In the rows, zero is written as 128.
Each row has a class, written after it.
[ 78 115 112 106 127 119 140 141 182 142 137  93 155 103 102 172 131 149
 159 117 106  72 146 110 113  84  92 144 145 134 127 146 142 122 117 141
 157 117 123 164 139 152 128  84 120] : D
[107 143 114 137 123 132  87 108 116 116  91  92 141  95 171 144 120 126
 144 170 164  94 153 179 163 115 135  88 162 144 123  92 145 136 101 113
 137 104 111 126 135 112 133 132 144] : S
[167 127 187 149 116 119 137 140 186 158  97 106 109 110 122 160 109 116
  73 155 120  71 123 134 166 120 139 117 116 138 102 117 149 153 103 179
 157 116  83 122 116 100 157 122 171] : H
[ 29 104 118  83 132 136 119 123 134  76 159 137 166 147 150 138 182 122
 158  90 128 126 119 123  93 121 115  93 145 117 178 122 142 100 142 139
 119 140 122 145 154 127 128  95 114] : T
[132 117 145 102 143 127  90 135 111 151 116 119 101  66 139 170  81 125
  87 172 115 129 139 161 137 114  97 126 148 126 143  93 136 160 100  88
 132  97 112 116 152  92 109 139 143] : R
[130 101  63 170 157 136 146  80 126 113 124  95 158  76 142 172 122 129
 133 186 152 116 158 163 140 137 127  52 161 147 113 123 128 141  88 103
 146  80  99 161 121 168 130 118 144] : H
[112 152  71 102 156 138 129 126 141 157 105 105 113 107  87 184  79 102
 131 166 123 106 118 160 125 136 133 122 193 111 100  92 129 136 133 129
 147 106 105 129 146 140 102 116 145] : H
[169  94 160 135 119  90 141 125 145 135 187 124 125 124  74 131 125  94
 106 117 135 111 133  95 104 125 103 122 121  82 144 153 154 134 114 130
 116 144 138 139 105 131 174  95 100] : D
[ 68 110 124  94 124 128 125 119 130  20 140 111 157 141 137 122 189 138
 139 101 147 126 166 164  77 117 158 128 150 136 131 140 125 128 111  88
 110 123 130 179 142 147 140 113  96] : S
[119 118 154  75 125 122 167 146 133 123 130 135 138 157  59 148 130 129
 126 123  93 105 137 102 102  78 132 109 133  82 151 147 165 136 130 114
 151  98 131 136 139 146 174 107  93] : D
[ 83 125 153 140 110 127 123  85 182 145 148 117 128  94  99 133 144 141
 148 166 147 113  96 173 161 160 109  84 143 105 107 119  73 123 119 184
 191  94 126 120  99 142 130 115  96] : H
[206  87 131 159 144 111 165 168 100 120 133 115 133 130 113 145 113 107
 110 143  48 126 149  83 128 105 143 108  85 114 107 154 166 141 121 120
 139  70 149 147 134 135 174  86 120] : W
[113  92 115  90 141 141  64 134 157 125 101  93  90  65 148 197  54 104
 102 165 159  84 140 194 115 113 132  98 163 121 128  58 155 201  97  56
 130  77 119 138 199  96 135 125 158] : R
[137 123 136 132 144 118 186 120 117  92 190 117 168 144 108 133 145 114
 134 117 108  96 135 109  98  94 122  88 118 112 138 142 151 137 148 112
 117  97 135 143 141 168 180  85 114] : J
[140  75 104 128 156  72 176 160 188  78 174 120 156  91  48 155 118  94
 105 160 142 114 178  83 122 157 112 156 103  97 115 174  90 157 162 205
 143 122 156 144 109 167 158  89 160] : Y
[105 159 150 114 108 155 104  91 185 183 151 114 143  73 109 151 114 133
 138 176 141 102 129 168 172 119  82  99 135 106 104  88 104 141 125 152
 132 100 121 104 122 129 136 123 166] : L
[ 97  86  79 120 144 157  83  66 197 178 173 150 155 118  90 135 138  79
 107 120 171 118 101 142  93 177 111  98 140 108  86 134  93 135  96 177
 154 135 119 103 104 122 114 108 165] : F
[137 108  58 131 161  95 102 134 170 148 102 115 146 117  92  84 158  76
 119 139 175 135 156 200  78 144 137 117  98 134 135 165 161 112 144 135
 191 118 132 114 110 128 108 126 162] : S
[133  95 153 141 128 123 100 109 125 127 115  82  96  85 151 137 105 131
 136 161 156 100 161 161 163 130 127  77 145 140 133 113 164 129 112 104
 151 122 118 154 161 118 135 101 139] : F
[114  79 170  99 136 107  98 124 119  51  87  97 122 131 145 134 172 159
 101 118 112 129 155 144 104 110 155 125 135 127  94 159 124  89 113 104
 144 190 132 159 123 125 127  78 128] : W
[151 148 131 156 110 122  72 103 125 110 160 149 164 107 104 150 193 103
 141 169 128 125 108 180  84 105 125 102  96  94 106 101 151  96 135  94
 163  60 112 104 125 120 134 100 117] : H
[124 127  90  85 164 110 117 134 127  95 159 117 122 128 128 167 121 101
 154 177 141 121 181 166 143 129 127 100 166 137 181 111 187 111 148  15
 101 138 134 141 155 115 159  76 126] : T
[ 66 131 117  54 147 179  85 103 153 114 104 101 132 175 106 137 116 153
 121 161 110 106 127 154 144 104 166 100 190 137 129 115 116 122 136  75
 116 136  97 128 140 132 135  99 127] : J
[155 111  78 145  90 119 186 103 142 124 189 130 141 130 102 136 154 120
 126 120 147 141 135 118 106  94 124  84 101 135 134 153 135 129 113 101
 128 124 151 149 123 130 182 117 116] : D
[151 132  62 123 126 123 149 138 147 108 160 146 185 105 122 156 127 120
 114 141  76 130 166 107  88  80 118 128 121 122 102 119 171 154 105 121
 120  64 135 138 127 130 179 106 118] : S
[217  96 114 133 127  88 167 116 150  95 185 172 155 123 107 126 148 113
  94 100  94 133 164  91  75 116  72 122  89 119 131 187 166 122 146 129
 122 125 148 164 138 132 164  73 152] : T
[ 45 140 165  60 120 179  94 155 139  55 107 128 155 138 142 184 172 168
 152  98 117  81 115 132  94 108 115 148 149  95 128 101 116 117 128 106
 133 103 122 156 162 115 113  90 125] : X
[121 142 204 222 128 167 119  77 222 118 128  87 116  99 128 106 116 109
  95 112  83  80 133 165 163 167 156 100 104 103 119  95 134 129  88 150
 178  92 106 120 124 105 152 117 137] : T
[100  75 123 130  98 119 103 121 121 149 115 113  98 122 178 165 128 122
  64 170 146 132 143 162 160  99 149  91 134 151 134 140 141 159 145  85
 128 108  92 141 150 116 160 108 170] : Y
[146  99 130 156 146  95 162 150 179  73 167 113 157 151  79 140 142  86
 142 150  78  74 135 104  61  96 130 124 109 104 147 142 152 122 128 180
 176 136 151 114 126 132 188 130  91] : R
[161 114 145 141 156 116 173 146 126 133 144  99 124 138  84 133 119 117
  95 131  71 124 150 103 123  97 136 137 123 105 139 170 156 140 112 115
 154 120 135 147 142 137 161  93 136] : D
[103 114  99  59 184 158 101 112 147 108 106 111 134 114 119 158 103 144
 110 148 113 148 144 146 115 115 125 124 167 166 112 120 120 151 132  75
 116 112 105 160 170 138 104 125 130] : W
[103 112 141 115 135 160 134 105 142 110 108 104 104 101 138 141  97 152
 120 154 131 135 162 190 146 140 148  80 149 144 127 120 135 155  96 102
 152  78 112 169 154 134 128 123 144] : F
[102 121 101 113 122 104 161 140 143  89 114  86 157 103 135 151 166  96
 165 127 116 112 174 168  90 124 109 105 133 128 169 164 156  75 120  82
 163 130 159 153 122 143 117  78 125] : W
[166  96 134 167 116 102 158 123 127 123 141 128 132 101 111 135 139 117
 107 137 105  84 164 138 104 112  86  91 101 148 151 149 155 133 127 126
 161 113 143 137 156 144 166 105 160] : L
[104 127 129 122 131 157 122 105 167 140 176 131 148 113 105 148 164 109
 140 147 115 128 147 156 129 137 119 108 128  98 130 124 149 107 113  95
 135  93 115 112  86 114 140  94 114] : T
[ 39  82 118  92 115 128 111 133 102  60 119 102 139 142 143 147 150 154
 147 110 158  97 131 124  99 110 145 119 142 116 141 128 116 103 127 145
 148 141 131 157 159 124 137 100 120] : X
[120 117 155  83 126 122  74  88 138 159  99 138  99 101 133 141 107 128
 113 135 144 118 122 112 158 119 139 104 166  90 133 124 152 148 133 107
 116 130  79 137 142 128 113 118 158] : D
[100  98 168 111  67  97  91 136  50  57 112 120 125 132 171 120 174 146
 151  83 163  66 104 163 110  92 106 125 121 124 199 125 153 128 163 109
 137 203 139 161 172 139 138  91 131] : X
[160  48 131 142 158  83 138 135  77 106 140 102 133 129  83 114 120  96
 119 149 154  86 147 115 143 114 157  60  90 127 106 131 146 164 139  81
 144  90 123 147 142 179 185 125 110] : Y
[ 82 161  92 155 122 143 143  81 173 162 155 102 116  74 102 142 104 121
 176 157 200 124 151 157 146 160 108  99 142 122 136 100 114 113 135  94
 156  84 142  98 129 137 147 152  86] : L
[136 120 145 127 124 129 165 126 170 134 182 146 122 101 121 141 124 133
  97 131  57 132 178  76 145 133 110 127  91 128 152 158 168 150 119  99
 126  94 142 154 138 137 173  89 133] : S
[ 58  98 122 110 129 168 111 100 154 102 130  82 123 106 147 142 140 118
 173 139 131 110 144 145 112 147 146  94 158 133 146 115 173 113 109  72
 157 107 106 154 120 106 146  95  95] : X
[139  94 129 121 122 129 115 120 131 122  75  90  87 113 139 173 120 122
 174 200 138 126 161 166 115 132 128  95 179 161 115 127 132 140 104  86
 167 120 148 129 137 119 115 122 110] : H
[198  99 144 183 106 112 195 103 185  93 137  98 132 142  87 108 147  94
  86 120  53  69 167 166 104 132 143  72 102 152 152 163 171 120  87 104
 163 151 139 180 122 162 184  84 149] : H
[121 138 148  44 143 160 125 163 183  84 161 154  46  95 160 144 102 206
 107 170 122 165 171 184 155 118 134 133 179 119 195 116 140 172  94 129
 126 126 137 168 181 116 162 149 133] : F
[ 70 149 114 133  78 125 114  96 162  46 133 110 151  83 129 143 144 124
 201 120 156  79 150 133 121 169 115 118 166  85 140 129 104  86 114 158
 123 125 122 158 116 160 108 112 131] : L
[ 66 132 114 147 113 132 101 120 195 140 152 110 160 106 105 151 121 111
 113 153 132 110 141 146 119 142  89 126 117 116 146 124 123 123 124 160
 156  79 130 116 122 119 133 109 115] : S
[149 117 129  97 139 125 173 126 156  60 180 125 140 122  85 153 149 136
 140 158  96 117 165 129  71  83 124 130 120  95 131 136 171 143 141 119
 143 145 148 141 134 148 182 106 109] : X
[135 144 154 159  83 182  72  81 191 157 126 133 116  77 143 109 135 119
 146 129 110 126 117 149 119 163  93 101 134  76 114 122 121 102 107 121
 168  72 131 126 107 106 130 112 146] : L
[ 16 132 120 196 113 157 121  88 114 136 202 115 151 118 243 124 201 166
 130  68 134 133 114 178 168 112 187 180 145 115 129 162 122 117  98 100
 145  78  70 163  85 135 173  79 109] : T
[ 75 116 172 137 135 128 134 110  66  35  99  92 148 130 153 121 157 151
 135  84 138 106 138 162  77 102 158 138 151  97 114 112 105 114 126 121
 156 118 137 161 161 139 135 112 111] : X
[194 162   4  72 149 146 227 166 252 150 106 133 182  10 190 121 126 173
 137 111 149 191 216  79 189  97  95 140 137 184 155 109 117 187 102  78
  88 101 191 127 126 104 154 124 146] : J
[ 77 117  74 140 129 172  91 117 141 163 136 139 138 113 116 183 156 104
 134 178 133 146 127 143 112 138 127  87 135 103 104 104 124 107 133 111
 145  69 111  91  98 124 113 126 125] : Y
[ 98 191 125  87 100 147  91 127  98 136 124 124 133 125 142 130 104 130
 118 147 112 118 101 150 179 116  98 127 147 154 177 124 159 103 145  89
 121 140  71 140 151 100 135 111 183] : L
[ 98  72 153 228 162  62 111  57 126 105  33  59 167 118 174  99  72  84
 108 151  62 139 196 147  76 107 180  95 128 127 119 154 159 118 107  58
 213 110 126 127 164 174 122 114 116] : F
[ 94 107 103 168 140 143  88  92 181 104  87  88 159 132 171 155 123 117
 147 181  84  89 133 141 179 130 166  82 154 193 114  96  84 142  91  90
 142  86 109 125 139 123 131 136 105] : W
[139  55 160  97 111  62 125 129 237 153 179 114 162 109 104  99 128  54
 130 116 140  99 126  81 159 216  88 119 127 142 136 186 111 174 113 145
  84 111 110 142  47 123 135  56  94] : J
[ 99 107 171 101  92 148  83 132 156  69 128 115 123 120 199 119 158 155
 143 103 102 125 133 131  74  72 122 153 119 145 165 148 128 158 119  88
 133 122 137 153 183 129 119 116 145] : J
[108 132 126 114 108 103 109 121 167  80 109 113 123  64 133 148 107 107
 132 151 153  94 161 135 110 122 116 144 148 103 141 129 151 143 145 119
 160 107 104 148 132 126 129 129 142] : S
[187 129 173 154 174 122 169 145  91 118 209 133 147 170  84 128 152  80
  76 100 133  68 105 148 129 121 146 100 103  61 140 143 177 163 128 129
 127 102 111 139 152 161 198  89 151] : F
[ 90  94 152 110 102 110 111 103 134  62 118 110 150 118 131 141 188 132
 137 130 145 102 127 183 112 131 133 110 168 114 124 137  81 150  88 142
 146 122 133 144 138 154 113 101 108] : H
[139 156 101  96 132 183 132 104 175 139 164 137 138 122  59 156 117 101
 121 187 104 126  98 129 179 160 147 104 159 109 110 102 104 166  90 125
 132  78  94 108  99 118 150 128 121] : H
[169 106  79 148 116 106 194 138 153 108 157 130 120 128 108 153 114 118
 102 132  76 123 156 121  97 103 141 100 105 126 129 153 159 123 130 139
 138 105 141 159 130 149 179 110 116] : W
[ 74  99  81 121 135 171  53  85 188 120 141 121 162 100  69 143 175 102
 154 175 137  97 152 149 121 159 136  95 145  82 170 119 106 117 136 125
 118 104 109  89 102 168  64 101 138] : J
[ 86 116 113 154  72 151 138 141 111  97 138 113 116 133 162 156 177 164
 144 116 129 120 146 189 122  86 160 113 126 101 137 124 152  88 148 119
 121 102 111 173 113 131 141  96 123] : T
[115 147 103 138 112 157 143 107 151 194 142 157 109  83 100 129 129 141
  74 131 130 138  85 195 131 135  91  50 131  60 111 111 111 137 141 184
 165  26  91 123 136 142 112 148 154] : L
[133 106 114 141 119 124 124 122 119  80 133  90 111 104 116 166  72  82
 112 198 116 120 162 111 177 156 148  86 157 121 143 106 134 158 125 108
 107  99 121 141 155 123 158 106 149] : Y
[134  87 146 133 108 117 164 122  67  91 173 140 149 135  98 137 157 137
  90 148  62 146 129 127 127 103 124 117  84 129 142 148 134 161 149 132
 132 112 131 142 137 136 157  79 131] : X
[147  93 100 158 123 100 154 142 168 128 173 109 156 137 124 142 131 109
  81 163  68 125 164 147  66  75  90 127  97 134 124 185 146 141 107 117
 170  94 150 153 132 139 170 104 141] : S
[ 79 112  88  72 154 130 107  82 215 126  77 107 161 105 104 142 111 106
 103 116 108 118 160 125 144 161 141  79 170 132 135 134 129 137  72  13
 129  92  98 153 145 133  98  92 129] : D
[ 94 125 114 115 183 143 125 131 186 144 166 146 157 110  91 139 174 128
  99 154  93 148 145 154 117 133 137 168 121 124 119 150  80 108 117 160
 177  75 127 100  92 117 133 113 128] : W
[164  98 146 122 118 108 174 119 160 110 140 115 152 109  63 129 124 106
 106 145  93  76 152 140 134 104 108 105 117 111 154 141 128 160 142 137
 162 105 154 138 138 139 178  99 123] : R
[ 38  93 159  58 126  92 153 129 180  83 105 117 134 153 104 142 135 134
 116 117  96 130 161 110 134 140 163  92 111 120 118 152  96 123  96 118
 163 119 159 127 193 135 112  90 124] : F
[108  73 134 134 121 116  98 138 160 140 104 106  99 112 139 145 106 110
  87 155 136 109 131 125 162 133 144  93 138 120 134 117 139 160 152 122
 137 116 105 134 142 128 156 114 134] : Y
[ 69 126 126 124 159 175  94  88 114 141 125 106 135 134 111 122 137 124
 149 143 103 132 118 146 148 146 181 130 146 110 110 101 127 136 130 137
 149 113 113 103 130 126 122 104 124] : X
[ 96  98 135 111  53 153  97 123 160 107 130 132  99  63 133 188 119 152
 115 121 202  76 112 149  68  98  56 104 108 131 125 119 145 132 161 132
 159 122 103 170 153 108 147 118 189] : L
[ 71  82 115  70  93 125 100 151 159  56 113 123 133 113 125 143 164 156
 112 119 134 120 159 153  90 103 131 102 138  96 136 131 128 111 113 140
 129 135 129 162 137 150 131 113 123] : Y
[ 77 132 126 117 133 158  87  83 144 128 161 127 162  92 117 142 151 111
 157 128 145 109 103 133 117 143 128 123 132  65 101 100 118 125 127 142
 155 104 118 107 110 124 126  97 134] : X
[ 90 129 114 131 145 167  82  74 129 159 189 139 117 120  91 143 143 122
 123 147 145 138  97 155 141 144 153 114 140  74  94 107 113 140 126 118
 133 110  94 104 125 153 109 127 115] : F
[163  95 164 173 141 108 162 131 126 158 149 102 129 127  84 159 116 124
  80 161 111 111 157 106 125  97  97 105 106  90 149 178 154 123 117  96
 160 108 125 138 109 148 165 102 122] : D
[138 102 114 131 148 100 169 151 112 117 154 118 145 133 108 136 132 109
 120 114  86 126 144 124  83  94 112 114 110 133 150 135 146 114 153 120
 132 106 154 152 154 153 156 107  96] : W
[ 36 113 230  45  62 144 117 148  88  89  19 121 128 159 202 162 127 173
 137  95  81 143 137 103  89 104  85 123 166 126 189 165 191 105 153 132
 135 123 103 175 158  95 107  78 104] : X
[119 101 107  92 124 130 129 112 121 106 112 102 110 122 130 141 107 133
 132 167 120 120 164 160 113 107 146 116 170 140 121 125 132 126 108 114
 150 131 131 144 136 107 148 118 136] : X
[126  83 101 106 133 105 170 127  96 107 148 113 128 129  74 136 125 122
 125 161 119 125 162 149  84 100 122  98 124 111 142 147 149 121 149 146
 174 102 157 135 153 133 162  96 118] : X
[120 175 119 196 111 182 135  62 136 139 172  87 168 141 183  98 174 125
 158 109 175 141 125 144 189 127 153  89 117 152 136 113 124  98  93  51
 129 110 140 120 142 104 178 119  92] : F
[106  92 137 122 127  91 118 149 156 141 110  72 104  80 167 143  74 108
 134 143 124 110 157 109 155 149 108  98 153 155 107 121 147 119  99  65
 136  83 108 171 129 113 141 109  95] : Y
[193 104 146 183 129  95 180 123 139 132 147 113 125 130 117 137 121 113
  77 158  59  99 162 123 136 109 131 106 123 111 133 164 139 156 130 150
 135 113 140 115 125 153 161  80 149] : J
[ 46 148  98  95 137 170  64 148 121 108  66  74 167  67 148 165 132 197
 144 118 168 118 173 134 115  88  67 142 149 144 144 106 148  71 120  98
 129 106 109 151 190 122  75 106 138] : L
[104 116 140 137 135 138 111 125 152 114 100  85 125  94 147 133  98 122
 107 175 142 127 154 127 166 136 125 112 144 134 152 132 143 160 119 123
 151  87 101 136 133 107 140 136 126] : S
